In the rows, 128 means zero.
Here are made-up elements, facts about them, and rows of numbers that follow some of those facts. Name the element behind each unnamed row.

There are 3 kinds of fact about the elements: γ, β, μ.
γ: belongs to class; β: is directly followed by; μ: points at
klatem {γ=b, β=drafek, μ=drotru, rebon, somam, teflamik, dibrem}
gagre {γ=a, μ=pligrik, tega}
zuflas {γ=e, β=valibu}
kogos {γ=b, β=gredres}
drukanu {γ=a, β=teflamik, μ=lonuk}
plabrir {γ=e, β=rukon, μ=zesu}
flapobor {γ=b, β=zolasta, μ=zibre, drafek}
floso {γ=a, μ=brepas, greklubi}
tatris {μ=greklubi}
skuvel {γ=a, β=drukanu, μ=kazivus, zapur}
plabre {γ=d, μ=stopom}
kuflo {γ=b, β=timir, μ=drotru, rebon}
pipok {γ=b}
demem {γ=b, β=dratu, μ=zolasta, tega}
motro {γ=c, β=trutrabra}
turo {γ=c, μ=laklok}
sastubi {γ=c, β=plevel}
trobrin {μ=dridun, plabrir, plepi}
trizan {μ=rebon, plevel}
papetum {γ=b, μ=mevam}
valibu {γ=d, β=dopun}
gragam {γ=c, β=plabrir, μ=bebrem, kludram}
poflel {γ=d}
rebon {γ=c, β=floso, μ=drotru, kludram}
kubi {γ=d}
gazo {γ=b, β=veril, μ=zoskibros}
drupa {γ=a, β=dridun, μ=brepas}
lonuk {γ=c, μ=rura}
luro {γ=c, β=skuvel, μ=skatrestam}
letadrir {γ=a, μ=turo, gredres, floso}
riroflo {γ=d, β=sastubi, μ=somam}
rura {γ=e, β=zopipok}
klolubre {γ=e, β=stopom, μ=dridun, somam}
drotru {γ=d, μ=bazom}
drubrim {γ=b, μ=plodan}
brizir {μ=klegi}
plalin {μ=plabrir}
plodan {γ=d, μ=skoseklas, traklil}
gragupur {μ=stopom}
skegror {γ=c}
vizek {γ=c}
zolasta {γ=a, μ=zapur, valibu}
mirum {μ=klatem}
bebrem {γ=b, μ=plevel, floso}
didro {γ=a}
teflamik {γ=e, β=rura}
popli {γ=b}
plero {μ=drafek, trizan}
tesekik {γ=d, β=biflu, μ=plufaflin}
brepas {γ=e, β=poflok, μ=drotru}
kligre {γ=e, β=gragam, μ=popli}
stopom {γ=b, β=riroflo}
zopipok {γ=d}
tretir {γ=b, μ=klegi, traklil, bazom}
plepi {γ=a, μ=bebrem, valibu, kubi}
nuvir {γ=e, β=brisko, μ=vites, gredres, kludram, somam}
buklas {γ=e, β=didro}
timir {γ=a, μ=drupa}
girer {γ=c, μ=riroflo}
suklu {γ=c, β=kligre, μ=teflamik}
zibre {μ=klolubre}
trikeser {γ=b, β=papetum}
biflu {γ=d, β=rebon}
drepin {μ=kludram}
grarul {μ=brepas}
brapla {γ=a, μ=klegi, bazom}
detim {γ=c, μ=nuvir}
flivar {γ=b, β=girer, μ=tesekik}
pligrik {γ=b}
lasas {γ=b}
skoseklas {γ=c, β=kludram, μ=popli}
grikom {μ=skuplon, dibrem}
kozam {μ=motro}
plufaflin {γ=c, β=nuvir, μ=brepas}
drafek {γ=a, β=kubi, μ=rebon, kubi, dibrem}
zoskibros {γ=e, β=motro, μ=drupa}
klabisa {γ=e, β=lome, μ=drupa}
brisko {γ=a, β=buklas, μ=mirum}
ravan {γ=b, β=plufaflin, μ=poflel}
befon {γ=a, μ=turo, drupa, trobrin}
paplur {μ=skegror}
veril {γ=c, β=pliklim}
trutrabra {γ=c}
lome {γ=c, μ=tretir}
dridun {γ=b, β=somam, μ=drotru}
godros {γ=b, μ=plufaflin}
traklil {γ=d}
rukon {γ=e, β=plodan, μ=skugro, kubi}
fopa {γ=c, μ=nuvir}
dredror {γ=d, β=skoseklas, μ=rebon, gagre, zapur, tesekik}
raflon {μ=vites}
mevam {γ=a, μ=vites}
klegi {γ=c, β=skatrestam, μ=brepas}
plostugik {γ=d}
poflok {γ=a, μ=veril, valibu, drupa}
pilon {γ=c}
mopak {γ=e}
miskem {γ=b, μ=bazom}
pibris {γ=b, β=lasas, μ=miskem}
lugem {γ=e}
gredres {γ=d, β=gazo, μ=bazom}
zapur {γ=e}
plevel {γ=b, β=pibris}
peple {γ=a, β=regegim, μ=popli}
dopun {γ=a, β=trikeser}
klaski {γ=a, β=reste}
zakevi {μ=kogos}
vites {γ=b, μ=klegi, somam}
pliklim {γ=d, β=turo, μ=klatem}
regegim {γ=a, β=lonuk, μ=vizek, lugem}
greska {γ=c, μ=gredres}
somam {γ=e, β=fopa, μ=kludram}
nite {γ=e, μ=drukanu, trobrin}
skurosku {μ=dibrem}
kludram {γ=e, μ=bazom}
skatrestam {γ=c, β=klaski, μ=brepas, klabisa}
zesu {γ=b, μ=brepas, valibu}
plupul {γ=b, β=kuflo}
dratu {γ=a, β=zuflas, μ=valibu}
vatum {γ=a, β=flapobor, μ=greklubi}
dibrem {γ=c, β=godros, μ=skugro}
reste {γ=d, β=drupa, μ=skugro, brepas, zesu}

Named rows:
kludram: [117 115 133 146 149 157 151 126 111 181  81 116 114 151 167 131 132 139
 140 124 101 124 120 231 129 128 160 130 169 117 103 166 148 115 145 122
 164  95 160]
zesu: [116 116  85 130 156 182 168 152 109 145  88 130 136 152 132 118 159 128
 117 149 138 109 123 149 138 129 154 129 145 134 119 128 110 118 138  83
 140  96 143]
reste: [128 138  94 132 161 148 160 185 110 145  87 133 157 115 128 117 161 130
 115 158 107 107 121 170 135 127 153 129 148 140 122 123 108 115 167  74
 143  92 146]
gredres: [154 134 137 131 147 157 150 152 112 197  94 128 115 155 162 125 145 136
 137 143 100 136 117 201 141 128 156 152 158 119 105 124 124  99 179  86
 159  92 156]
pibris: [117 111  85 142 152 160 170 124 109 146  84 121 122 185 116 118 167 127
 134 143  99 109 131 182 127 127 159 129 140 132 102 124 107 117 148  80
 142  94 143]
miskem: [117 115 102 142 146 179 154 123 111 167  90 124 115 211 142 119 147 132
 165 138 100 125 116 184 135 131 161 147 156 119 105 123 118 107 150  96
 144  93 145]
dridun: [116 125  85 143 166 151 150 125 112 145  89 114 124 176 125 115 142 127
 126 145 107 103 122 201 126 128 176 131 140 175 116 126 107 156 149 115
 159  94 142]
suklu: [152 111 111 130 148 140 152 145 110 149 111 129 127 123 182 130 126 127
 124 124 111 131 117 150 149 153 154 128 143 123 116 123 131 125 140  95
 142 107 147]
zakevi: [130 116  97 131 148 141 152 135 109 144  83 129 135 136 130 128 134 130
 121 127 110 106 126 161 131 137 152 131 152 124 104 125 107 109 144  85
 145  93 145]
skegror: [142 109  95 130 148 138 159 127 113 145 102 127 151 143 160 143 123 129
 124 133  99 118 123 150 128 152 161 129 156 121 107 126 126 132 142  75
 141  94 145]
skuplon: [120 109  99 130 146 138 150 126 109 145  83 126 141 134 134 135 122 128
 120 133 103 104 127 151 127 141 152 128 179 124 102 124 110 115 158  79
 148  93 145]
grikom: [133 125  99 133 151 140 150 143 112 144  85 129 126 133 125 121 135 131
 118 126 115 103 122 165 138 139 156 130 150 126 106 122 105 115 141  81
 144  92 144]
mirum: [130 125  97 132 153 141 150 140 110 146  85 125 129 132 127 123 133 131
 120 123 120 104 123 169 138 142 158 131 147 132 107 122 106 116 140  91
 148  92 143]
klegi: [128 117  91 134 151 149 159 192 110 155  94 152 146 136 205 118 151 133
 118 134 121 141 130 149 166 127 155 129 143 121 148 160 182 132 138 103
 140 106 153]
befon: [117 134 109 130 163 177 169 123 111 156  81 109 164 140 157 150 153 138
 137 124 139 134 128 168 133 152 153 129 152 122 108 126 107 108 141  76
 174  99 164]
zapur: [114 108 114 136 146 141 154 125 109 144  88 117 135 110 128 130 121 127
 116 127 100  97 122 166 127 145 151 129 195 118 104 142 111 118 140  76
 145  93 150]
nite: [125 113 110 138 146 150 155 131 110 144  85 116 132 110 125 123 133 131
 116 124 112 102 123 188 129 141 153 128 167 118 106 150 106 111 141  77
 144  94 152]
plufaflin: [122 123  89 132 158 147 165 182 108 145  96 152 164 136 190 116 151 133
 116 140 122 130 134 149 164 127 153 130 142 129 151 148 162 146 138  87
 140  99 150]

Name these rows:
No name comes twice in this set of rows, the named rows included.
[121 112 113 132 145 143 150 124 109 168  85 131 117 180 150 140 125 128
 141 139 101 110 118 169 131 127 159 130 190 117 105 128 128 114 180  82
 149  93 151]  bazom
[118 143 117 130 148 161 151 151 109 150  95 121 137 106 195 117 123 130
 118 133 149 104 116 173 164 129 152 131 187 142 147 137 165 159 139 117
 148  92 167]  brepas
[132 113 123 140 146 146 155 151 109 146  89 124 116 108 126 117 135 132
 117 122 113 100 121 169 140 146 151 129 171 118 103 146 107 105 142  77
 139  93 150]  kligre
[143 132  99 130 157 140 155 149 107 143  89 119 143 118 120 121 154 128
 116 144 101 104 119 198 126 137 162 129 141 143 110 122 107 111 164  78
 156  95 142]  pliklim
[116 151  87 133 191 204 185 125 109 150  79 114 225 162 167 132 180 129
 123 147 153 143 159 170 132 128 153 130 153 143 141 152 107 139 159  75
 157  92 174]  drupa
[161 110  85 131 166 140 183 126 117 146  81 126 176 179 117 143 183 128
 135 133 100 121 176 209 128 137 175 129 141 138 120 140 105 140 149  81
 142  96 143]  fopa
[123 131 117 131 149 157 159 125 110 176  80 122 114 178 169 121 163 127
 158 121 100 113 134 183 147 127 151 135 159 119 103 130 114 106 167  80
 171  91 158]  brapla
[124 120  91 133 154 151 161 158 109 150  97 137 173 137 191 119 145 129
 119 141 122 141 125 148 153 128 152 130 143 131 146 145 147 142 139  86
 139  99 152]  skatrestam
[116 112 114 132 156 141 157 124 107 146  84 117 128 129 160 134 130 128
 127 123 110 103 139 150 129 165 151 128 178 117 102 121 107 118 169  76
 177  95 150]  klaski
[114 130  87 132 155 155 154 165 107 145  81 140 167 138 150 115 148 131
 116 143 131 113 141 154 144 128 154 129 157 137 125 143 130 129 148  87
 141  92 151]  grarul
[120 109  95 137 146 172 157 131 111 151  84 127 118 194 132 117 158 128
 157 132  97 120 117 172 132 129 151 144 149 119 104 128 118 101 144 100
 143  94 145]  tretir
[132 109 105 136 146 141 149 139 111 144  79 115 121 107 145 127 142 148
 128 124 115 128 156 211 129 168 152 130 140 125 130 175 131  98 139 155
 174  94 148]  nuvir

Now the same elements, written a new way:
Known rows:
reste: [117 146 129 152 122 153 121 113 163 176 105 160 177 179 117 114 133 154
 104 120  75 189 139 105 177 141  95 140 171 128 143 116 134 115 134 109
 109 128 110 108 118 124 132 118 125 131 161 109  96]
miskem: [125 130 150 118 143 103 139 130  99 127 132 103 135 108 153 129 110 145
 119 124 151 127 103 136 140 129 143 125 117  96 124 129 118 123 133 123
 141 126 135 124 108 115 176 132 127 129 148 133 151]
kozam: [113 152  95 119 130 140 106 110 138 134 136 156 123 144  96 141 161 141
  87 145 114 137 128 129 100 149 118 153 121 150 125 138 128 131 133 133
 137 113 152 121 117 115  96  96 126 127 125 133 129]
klegi: [102 131 135 163 165  98 117 183 122 109 131 107 155 125 183 122  95 100
 135 111 152  69  67 145 135  78 140 112 114  93 105 116 141  96  99 122
 160 108 149 153 151 109 176 140 149 107 167 114 161]
plodan: [118 161  98 103 166 139 114 127  97 104 141 131 124 134 100 124 151 190
  81 114 130 173 132 119  94 182 102 103  89  98 101 101 123 134 130 135
 150 111 133 121 113 120 170  75 109 113 158 125 129]
floso: [128 130 140  76 113 144 147 101 139 144 143 117  90 171 148  96 112 130
 165 125 114 113 132  96 150 103 123 131 166 154 133 100 119 150 107 112
  93 103 132 108 111 122 161 151 130 109 128 127  97]
dredror: [130 127 130 158 142 136 115 129 164 148  91 170 215 148 112 123 164 112
  71 154 111 171 118 137 138 157 129 153 122 167 137 165 145 103 146 126
 122 150 114 109 141 147  61 142 127 162 133 125 131]
befon: [128 140 148 109 148 143 128 100 148 173 147 143 123 168 129  77 126 117
 148 157  93 135 107  96 138 132 140 164 151 174 145  68 106 109 117 117
  80 122 105 110 132 110 118 145 101 118 133 153  75]
dibrem: [140 100 146 178 112 106 140 191 144 102  73 122 164 104 152 157 126  92
 115 103 152  94 110 147 153  66 138 114 124 116 103 182 156 138 120 133
 157 137 108 157 165 162  96 147 143 149 119  95 163]
plostugik: [111 139  99 148 125 126 107 117 116 119 127 146 131 137 110 144 156 144
 107 128 133 146 134 135 100 152 107 126 118 107 131 142 132 132 121 140
 141 122 152 125 139 140 119  89 136 125 142 113 140]
zakevi: [105 144  93 119 133 139 102 110 133 134 133 161 127 139  89 129 163 139
  88 143 105 138 126 131 103 149 113 143 112 146 112 134 123 130 132 135
 135 120 143 118 130 119 102  87 126 131 122 131 125]
flapobor: [128  96 161 156 114 110 129 142 125 150  99 118 176  96 141 131 123 114
  92 135 126 160 122 143 160 153 150 142 146 145 140 163 115 121 168 132
 126 148  93 129 111 123  95 157 119 165 133 136 147]
pibris: [146 145 150  94 164 134 149 139  87 128 138  90 124 111 129 109 123 173
  95 109 133 169 119 114 139 141 128 110 106 101 117 114 106 132 158 125
 124 134  90 118 100 122 188 107 103 131 144 125 133]
rebon: [128 110 150 169 103 104 162 170 138 143  73 106 146  92 154 166 107 125
 125  92 143 121 159 128 177  65 139  89 134 119  95 170 153 138 119 134
 149 117 101 138 135 136 115 131 138 135 121  87 150]
trizan: [121 128 118 124 135 118 138 116 162 142 113 161 156 145 123 137 140 127
  96 124 129 135 133 104 151 114 103 106 148 162 112 159 153 145 147 120
 133 134 113 128 125 142  88 137 119 140 102 102 146]
timir: [132 142 142 115 131 146 135  92 143 170 147 141  82 162 134  99 118 120
 171 149  93 129 132 101 126 133 152 148 148 158 154  90 122 114 100 131
  84 115 129 111 135 124 110 129 109  99 132 143  91]
vites: [109 132 148 127 141 111 143 138 104 135 127 101 150 109 167 133  94 148
 126 123 154 112 101 129 154 132 139 105 126 104 120 130 124 136 138 117
 145 130 139 128 107 108 192 149 121 133 144 141 161]
teflamik: [159 103 134 104  80 144 175 106 129  91 121  99 123 113 131 145 106 136
 172 110 153 100 182 115 127 101 112  88 134 102 127 173 133 169 143 133
 133 150 142 121  78 133 147 170 154 146  91 121 122]

Name these rows:
No name comes twice in this set of rows, the named rows included.
[114 117 118 139 140 111 128 130 135 133 114 142 156 140 155 146 120 125
 142  98 155 119 141 111 156 101  89  74 156 110 116 139 178 144 115 109
 152 143 134 134 139 159 153 145 130 126 138  84 164]  drotru
[163 126 149 107 138 122 157 149 117 115 119  96 129 105 133 116 119 154
 142  76 139 159 135 101 159 107 103  96 126  98 121 116 142 137 143 118
 124 141  72 130 128 163 188 131 104 124 141 112 127]  dridun
[122 108 134 179 113 105  99 181 134 129 103 127 131 107 137 140  98  93
 147 101 126 122 122 148 140 102 130 141 145 109 124 116 124 102 111 134
 140 118 110 158 174 131 130 115 131 123 149 109 116]  plufaflin
[105 123 161 161 133 121 157 161 125 179 100 112 161 117 157 116  91 142
  98 123 110 153 126 119 176 105 156 116 135 132 105 134 120 103 130 122
 142 107 104 139 123  88 123 117 108 136 154 113 117]  gragam
[130 114 149  98 116 108 190  92 111 123 144 104 111  99 173 133  84 121
 197 126 166  73 163  97 142 109 159  67 141 111 128 161 153 135 139 108
 154 148 153 126  77 107 144 176 144 134 117 127 152]  kludram
[142 122 148 109 128 141 149 111 152 150 137 139 113 148 128  99 122 106
 156 143 115 136 133  96 141 120 126 141 167 175 140 105 125 124 124 122
  85 135 104 117 134 137  97 160 111 129 100 138  99]  plepi
[124 113 150 164 135 115 128 190 140 121  87 122 189 109 146 128 131 110
  76 137 139 122  97 155 144 108 150 135 104 135 110 170 126 109 140 140
 143 130 114 155 138 110  92 138 137 159 128 128 142]  suklu
[180 100 117 124  95 149 140 112 135  94 136 120  89  99 113 140 123  94
 209 119 146  93 183 142 104 103 113 113 133 106 144 146 143 140 123 142
 115 159 130 137 132 171 107 162 160 136  89 125 118]  zapur
[ 89 136 116 140 136 107 154 105 111 154 108 144 158 134 144 153 124 159
  93 124 137 147 140 117 144 140 128  87 133 123 112 156 161 128 122 114
 156 121 157 114 111 120 139 120 127 128 137 102 148]  riroflo
[128 139 152 179 149 131  94 190 137 147 117 126 173 141 135  99 120  96
 127 129 104 132  78 152 135 101 148 169 125 119 138 101 115  71 110 132
 126 116 109 154 171 122 128 132 137 122 166 128 112]  luro
[126 127  87 131 124 115 123 132 139 111 121 163 118 131 115 156 155 125
 116 123 140 117 145 135 128 107  95 103 140 140 105 161 168 162 132 121
 144 137 132 124 135 148 107 119 129 129  96 101 155]  skuplon
[134 109 158 154 121 120 104 131 130 151 118 125 143 105 127 126 114 106
 143 145 123 155 120 141 138 149 146 161 145 126 152 119 112 105 131 130
 108 149 107 136 135 132 131 145 126 143 147 146 123]  godros

Now the same elements, written a new way:
Known rows:
tretir: [112 153 111 113 113 148 141 126 141 115 122 193 103 133 122 168 105 119
 150 116  98 115 109 143 145 125 120 126 106 120 135 128 120]
lasas: [111  88 101 107 110 119 139 125 116 165 136  87  98 134 119 144 121 117
  95  95  98  99 111 184 123 148 157 110 132 124 148 123 169]
pibris: [107 142 103 115 113 149 134 131 122 144 132 150 102 153 114 143 130 117
 135  96  97 102 116 151 155 117 153 113 105 117 147 122 124]
vizek: [127  92 105 147 110 117 138 146 112 116 124  93 104 133 114 137 113 121
 102 112 126 113 110 164 107 171 118 133 163 153 115 135 189]
flapobor: [107 101 112 111 118 181 152 125 139 151 145  88 113 189 141 148 106 129
 105 118 112  94 132 104 105 113 104 124 108 124 134 130 113]
paplur: [125  98 105 118 124 120 135 126 139 144 128  92 118 148 117 154 106 112
 108 121 119 109 107 173 102 146 120 139 125 153 117 131 143]
zoskibros: [156 104 191 119 182 169 131 129 173 113 128 139 117 141 123 126  99 111
 106 118 147 143 110 124 113 146 153 141 112 116 118 129 129]
motro: [122  93 122 177 117 120 137 142 115 150 122  90 105 136 116 160 106 120
  98 112 127 115 113 151 107 172 111 134 154 151 109 129 198]
grarul: [113 112 120 116 164 152 133 130 179 107 127 142 120 152 120 127 108 112
 126 114 115 140 111 118 131 121 157 107 105 116 122 125 111]
kligre: [136 164 106 136 110 133 132 132 168 110 126 137 124 134 114 221 107 119
 107 143 119 136 107 150 128 150 107 145 109 155 124 136 116]
pliklim: [113 150 105 108 111 155 139 128 119 144 164  90 111 176 119 114 130 110
 104 109  99 100 144 113 145 123 101 116 108 118 137 129 108]
turo: [109  95 166 104 122 131 131 124 116 108 125 172 103 143 120 124 168 109
 101 106 101 134 147 143 130 147 193 106 149 120 121 124 159]
rebon: [110 131 163 117 110 134 152 142 114 120 122 111 110 151 137 118 172 132
 110 108 107 119 118 108 156 127 103 106 106 114 119 127 129]
rukon: [104  95 115 107 124 175 134 128 139 126 133  91 119 192 132 122 121 113
  99 143 114 107 151 114 118 157 112 110 108 119 148 127 110]
brizir: [109 149 100 108 122 150 138 128 141 107 123 168 109 147 121 139 109 115
 173 121  97 137 115 144 143 122 124 122 103 120 121 122 115]
pligrik: [149 136 148 110 114 121 186 133 131 120 120  89 113 134 115 113 134 139
 101  86 118  95 117 109 179 120 132 115 105 121 127 132 138]
mirum: [108 104 110 111 115 154 144 133 114 128 145  92 103 162 134 116 131 119
 118 119 114 118 114 117 133 125 101 114 105 118 120 130 114]
nite: [129  91 116 110 166 169 128 128 170 106 128 101 120 169 127 123 103 115
  98 156 129 130 138 130  98 157 147 136 105 115 139 130 108]

Which element is each row?
No name comes twice in this set of rows, the named rows included.
[124 154 114 200 112 135 140 129 199 130 127 136 130 142 121 214 106 108
 102 113 132 163 112 159 144 126 102 124 109 170 112 134 127]  peple
[110 139 137 107 163 160 138 128 185 111 152 102 109 171 116 122 106 113
  98 117  99 107 148 110 128 122 116 110 106 117 135 129 110]  reste
[118 155 113 164 116 117 134 129 160 105 126 185 110 131 114 227  99 114
  97 132 106 143 108 132 140 132 104 111 112 175 118 136 155]  skoseklas

The same elements again, as new rows of numbers:
Some rows with their names:
miskem: [163 103 123  82 200  56 118 155  61 149 143 133 122 142 188 135 146 117
 129 135 117 192 125 165 137 147 155  96]
gragupur: [124 118 135 136 132 126 117 129 137 126 128 132 138 132 120 133 130 131
 149 135 123 149 135 152 121 119 133 137]
dridun: [147 134 141 190 173 164 127 161 122 158 103 177 106 134 164 147 155 113
 135 172 138 163 105 132 114 149  88 137]
kozam: [131 120 136 140 133 131 116 127 133 125 130 132 137 128 126 137 128 133
 140 135 121 149 133 146 116 116 131 138]
timir: [155 105 119 139 176 158  96 171 133 154 138 142 190 130 101 149 113 133
 125 122 112 110  86 142 100  98 176 126]
zibre: [128 110 138 147 124 133 121 132 151 123 123 140 127 122 117 136 119 130
 139 138 131 141 134 149 126 104 126 138]
drukanu: [134  98 114 136 130 126 116 121 130 123 122 123 136 118 134 124 134 141
 143 157 121 113 125 145 121 105 140 124]
plufaflin: [157 136 151 175 169 149 123  93 127 100 120 168 199 175 120  97 136 100
 174 135 178 104 177 155 178 159 129 156]
raflon: [129 107 144 143  92 107 134 135 133 128 133 142 133 109 110 133 108 117
 134 129 132 134 139 149 140 102 130 147]
trizan: [118 117 143 162 157 158 111 130 163 137 113 147 102 141 130 142 140 126
 141 159 133 154 129 139 113 113 119 139]
sastubi: [125 154 128 135 111 126 126 114 109 132 126 116 148 146 117 160 147 149
 116 153 130 133 143 129 116 139 144 132]
poflok: [143 101 118 133 166 141 101 147 141 137 134 134 176 133 106 135 123 138
 142 135 126 105 111 151 107 104 169 128]
drafek: [107  95 126 161 153 161 107 116 178 132 103 137  99 142 148 130 152 143
 147 193 140 116 136 139 107  97 120 127]
trikeser: [136 145 128 128 105 114 135 149  89 137 121 132 155 110 133 148 151 149
 113 148 116 155 125 141  92 155  99 137]
zuflas: [123 148 118 141 116 124 118 142 129 164 133 122 150 141 127 132 136 146
 143 155 104 133 135 133 120 149 135 131]
pliklim: [139 107 137 165 139 146 102 136 140 133 110 124 112 103 129 142 154 127
 140 143 128 133 127 132 123 144 117 141]
plero: [125 110 138 148 146 143 111 121 158 122 124 141 119 133 123 134 133 132
 141 148 132 147 138 149 116 114 121 134]
befon: [146  91 119 128 168 144  99 152 139 138 129 139 173 127 109 147 110 140
 140 124 119 119  99 143 104  86 159 121]

Rows to name:
No name comes twice in this set of rows, the named rows included.
[131  95 119 127 137 117 118 128 123 126 122 130 147 126 137 132 122 137
 155 137 126 127 119 143 128  97 141 125]  letadrir
[134 121 137 127 137 114 118 119 130 118 134 127 137 148 122 134 136 137
 118 149 142 131 162 147 145 125 157 120]  lome
[148 122 134 146 135 154 116 125 116 106 126 127 141 123 112 162 138 142
 101 139 118 136 140 137 127 130 131 110]  turo
[125 128 117 135 132 122  99 122 116 132 120  98 154 111 118 134 156 144
 139 131 126 132 140 143 103 163 131 146]  valibu
[153 134 150 172 172 149 113 117 133 114 129 164 198 170 109 119 128 106
 150 127 168 109 155 151 163 147 145 145]  skatrestam
[137 117 141 122 140 117 121 118 126 119 128 130 133 142 123 147 125 132
 122 133 137 147 154 140 146 110 148 118]  greska
[156 113 132 135 144 121 126 153  96 126 124 141 137 106 143 137 142 134
 109 146 112 152 130 154 114 153 106 119]  pibris
[129  98 141 143 149 141 104 128 158 111 127 137 126 131 121 134 125 132
 138 140 119 145 142 152 120 114 129 129]  trobrin
[122 103 115 127 131 127 122 121 131 127 121 125 144 125 129 130 132 145
 151 148 126 121 124 143 113 104 131 128]  gagre
[145 105 138 151 140 147 115 132 150 119 124 131 141 124 133 111 136 140
 147 148 104 121 161 153 150 145 116 115]  plabrir
[129 111 136 133 140 121 104 128 138 136 119 115 132 112 123 132 137 131
 147 122 143 136 142 141 122 135 127 148]  plabre

